Below are the code and all the weights of a small trained network. Each question names an input and a class and asks about switching units off, where a switched-off unit gives its printed mean instead of its output.

import numpy as np


def w(rows, s, z=0):
    codes = np.array(rows[::2]) - 128.0
    scale = np.full(codes.shape[1], s)
    scale[-1] = z or s
    return codes * scale


def norm(h):
    return h / np.sqrt((h * h).mean(-1, keepdims=True) + 1e-5)


def f(y):
    return y / 2 * (1 + np.tanh(0.7978845608 * (y + 0.044715 * y**3)))


def log_softmax(a):
    a = a - a.max(-1, keepdims=True)
    return a - np.log(np.exp(a).sum(-1, keepdims=True))


def net(x, mask):
    res = np.array(x, float).reshape(1, 2) / 4 @ E
    u = 0
    for l in range(3):
        y = f(norm(res) @ A[l][:, :-1].T + A[l][:, -1])
        res = res + np.where(mask[u : u + 3], y, B[l][:, -1]) @ B[l][:, :-1]
        u += 3
    return log_softmax(norm(res)[-1] @ U[:, :-1].T + U[:, -1])


A, B = {}, {}
E = w([
[73,145,158,64,209,65,54,92,16,145,156],'x0',
[106,253,101,138,125,155,81,55,161,118,136],'x1',
],0.015)
A[0] = w([
[234,210,51,254,194,158,157,60,224,103,45,55],'L0N0',
[104,93,245,5,73,51,200,105,40,51,140,2],'L0N1',
[88,80,169,121,15,100,211,190,123,75,93,137],'L0N2',
],0.0049,0.0021)
B[0] = w([
[72,49,175,221,71,207,131,103,106,160,192,254],'L0N0',
[65,91,254,89,48,81,124,224,92,182,129,211],'L0N1',
[152,78,189,97,212,158,148,75,120,91,17,219],'L0N2',
],0.0094,0.0049)
A[1] = w([
[87,33,254,228,212,23,110,78,117,184,112,114],'L1N0',
[78,49,90,85,123,89,121,157,36,113,85,67],'L1N1',
[28,49,193,189,137,250,140,135,177,157,134,254],'L1N2',
],0.005,0.0021)
B[1] = w([
[141,105,128,216,149,124,100,239,199,136,114,220],'L1N0',
[164,128,126,167,110,244,60,156,116,135,120,182],'L1N1',
[173,98,152,65,181,107,190,150,195,167,208,254],'L1N2',
],0.011,0.0071)
A[2] = w([
[227,62,103,185,92,58,139,154,107,82,120,251],'L2N0',
[132,155,152,188,123,140,154,106,126,199,180,136],'L2N1',
[178,2,32,153,123,199,203,156,177,112,157,166],'L2N2',
],0.0075,0.0022)
B[2] = w([
[210,105,124,41,194,190,229,127,69,57,119,172],'L2N0',
[71,202,156,243,69,140,40,175,89,225,150,163],'L2N1',
[212,217,208,148,86,44,145,6,119,56,113,250],'L2N2',
],0.011)
U = w([
[164,146,167,83,168,88,196,86,164,97,77,251],'0',
[125,184,153,159,94,105,168,113,148,159,192,251],'1',
[109,51,159,126,136,108,128,202,90,179,145,251],'2',
[31,201,115,110,140,61,55,108,120,137,132,121],'3',
[2,43,90,82,106,174,160,108,121,88,128,5],'4',
[48,142,74,58,121,126,169,155,157,135,77,5],'5',
[97,123,69,142,159,103,164,151,130,157,91,5],'6',
],0.0086,0.0022)

Each question gives the input, the list of numbers given to net, and the class t.
The units are the neurons (one row each of A and B). Each row of codes is followed by its name. A weight is (code - 128) times the scale printed after its matrix; where a second scale follows, it is the last column's (A, B and U).
mask holds one flag per neuron, layer by layer. A switched-off neuron (its flag False) gives its mean, the last column of its row in B, instead of its output. The means were averaged over made-up inputs and are rounded, as every weight is.
A unit's drop is (log p(t) with every unit on - log p(t) with that unit switched off) / (log p(t) with every unit on - log p(t) with every unit switched off).
The circuit of an input: a set's keep is (log p(t) with only the set's units on - log p(t) with every unit switched off) / (log p(t) with every unit on - log p(t) with every unit switched off). Starting from all 9 units, units are removed one at a time, each time the one whose removal leaves the highest keep (on an exact tie, the one counted first), for as long as the keep stays at least 0.8.
units of the circuit, in order: the units of the circuit, biggest drop first
top k neurons: the k neurons with the biggest drops, biggest first
top k neurons in layer l: the k neurons of layer l with the biggest drops, biggest first
drop of u: that unit's drop, to one decimal
input [5,0], class 2: units of the circuit, in order -> L2N2
input [1,0], class 2: top 2 neurons -> L2N2, L0N0
input [1,5], class 3: units of the circuit, in order -> L2N2, L2N0
input [1,-2], class 2: top 2 neurons -> L0N1, L2N2
input [0,-8], class 0: top 2 neurons -> L2N2, L2N0
input [2,3], class 3: top 2 neurons in layer 0 -> L0N0, L0N2
input [3,3], class 3: top 2 neurons in layer 0 -> L0N0, L0N2
input [1,3], class 3: top 2 neurons in layer 2 -> L2N2, L2N0
input [5,-1], class 2: drop of L2N2 -> 0.5
input [-1,-5], class 0: drop of L2N2 -> 0.2
input [2,-1], class 2: drop of L2N2 -> 0.3
